Questions about the grid below.
1) What is the 4th entry, reading row by row?
2) What is the entry in the top-right corner?
3) What is the first entry, reading row by row?
4) What is the entry in the bottom-left corner?
5) What is the 3rd-last entry, reading row by row?
6) What is the bottom-right entry?
[[121 156 117 107 151 124 135 134 111]
 [124 141 129 121 142 127 137 134 117]
 [133 112 140 143 117 131 129 127 137]
 [127 138 140 127 143 128 143 138 117]
 [132 112 140 142 117 132 128 127 136]
 [127 132 128 126 132 128 131 130 124]
 [129 127 138 132 131 130 135 132 126]
 [124 144 126 118 143 126 136 133 117]
 [135 107 155 152 119 134 138 133 134]
 [127 137 140 128 144 129 144 137 116]
 [124 145 126 117 144 126 136 134 116]
 [135 107 156 152 119 134 138 132 134]
 [126 136 122 121 134 127 129 129 123]
 [135 107 155 152 119 133 138 132 134]
 [127 137 139 127 142 128 142 136 117]
 [120 156 117 107 151 123 136 133 111]]
1) 107
2) 111
3) 121
4) 120
5) 136
6) 111

M =
130  132  133  131  116  141  133  141  141  124  130  139  126  117
139  135  112  134  109  131  133  129  131  142  129  140  149  117
129  123  148  125  135  134  133  132  145  139  141  130  111  120
123  147  122  123  138  126  127  152  125  103  116  134  139  116
134  128  128  132  135  118  124  134  129  125  132  125  138  116
135  124  135  123  112  117  125  135  127  117  139  114  129  118
133  124  146  131  130  127  127  124  139  139  137  119  116  132
121  130  135  106  147  146  136  133  127  105  139  109  123  126
126  123  128   99  116  111  130  132  134  112  132  122  101  117
123  112  149  122  123  126  123  135  137  144  148  131  109  124
116  124  125  111  131  127  116  138  129  114  134  123  118  131
128  129  129  117  145  131  153  118  127  134  122  140  118  115
Rows and columns are numbered from 0.
Give the entry just left of the largest entry.
131
The entry in row 0 and column 0: 130
Give the entry directly below the smallest entry.
122
Give the top entry of the column that holds the smallest entry.
131
The entry just left of 120 is 111
The entry directly above the smallest entry -> 106
Give the entry at row 1, column 0.
139
The bottom entry of the column that holds the smallest entry: 117
Give the bottom entry of the column that holds the largest entry.
153
The entry in the bottom-right corner: 115
The minimum: 99
The entry directly above 142 -> 124
Give the entry in the top-right corner.
117
The entry in row 0 and column 2: 133
Give the bottom-left entry.
128
Give the entry in row 1 and column 1.
135
The entry at row 0, column 1 is 132
Give the entry in row 2 and column 0.
129
The entry at row 1, column 2: 112
The entry in row 2 and column 1 is 123
The top entry of the column that holds the largest entry -> 133
Give the entry just right of 99.
116
Give the entry directly above the largest entry.
116
The entry just right of 105 -> 139

[[138 138 125 125 144 108 103 132 116 138]
 [103 132 114 127 128 128 147 119 129 137]
 [117 132 132 147 148 117 125 111 130 148]
 [129 112 130 111 137 129 133 114 121 129]]
Rows and columns are numbered from 0.
Which number is the entry in row 1 and column 0? 103
Which number is the entry directly below 119? 111
The entry at row 0, column 0: 138
Which number is the bottom-left entry? 129
The entry in the bottom-right corner: 129
The entry just right of 144: 108
Which number is the entry in row 2 and column 0? 117
The top-right entry: 138
The entry at row 0, column 2 is 125
Which number is the entry at row 0, column 1? 138

Questions about the matrix below. Counting starts at 0.
1) The entry in row 2 and column 0?
2) The entry in row 0 and column 2?
3) The entry just right of the largest entry?
4) The entry just left of the largest entry?
5) The bottom-right entry?
6) The entry just right of 108?
7) The top-left entry?
8) The entry at row 1, column 0?
[[129 134 138 124 123 148 136 137 151 139]
 [120 117 124 121 131 108 124 119 109 130]
 [137 113 133 140 131 134 128 129 122 137]
 [125 118 126 107 121 122 137 124 123 130]
 [139 134 130 148 133 123 129 139 131 130]
 [121 141 120 130 143 132 118 136 131 130]
 [129 123 141 121 106 137 117 126 127 118]
 [134 122 121 132 137 125 111 133 147 121]
 [128 139 124 132 125 130 118 144 126 131]
 [127 118 124 119 106 142 144 128 143 120]
 [131 111 123 114 115 125 128 125 124 122]
 [132 124 128 110 138 110 136 115 121 127]
 [142 127 140 114 125 137 120 109 122 135]]
1) 137
2) 138
3) 139
4) 137
5) 135
6) 124
7) 129
8) 120

[[108 134 138 117]
 [ 99 157 116 121]]
Rows and columns are numbered from 0.
The entry in the bottom-left corner is 99
The entry in row 0 and column 2? 138
The entry directly above the largest entry -> 134
The top-left entry -> 108
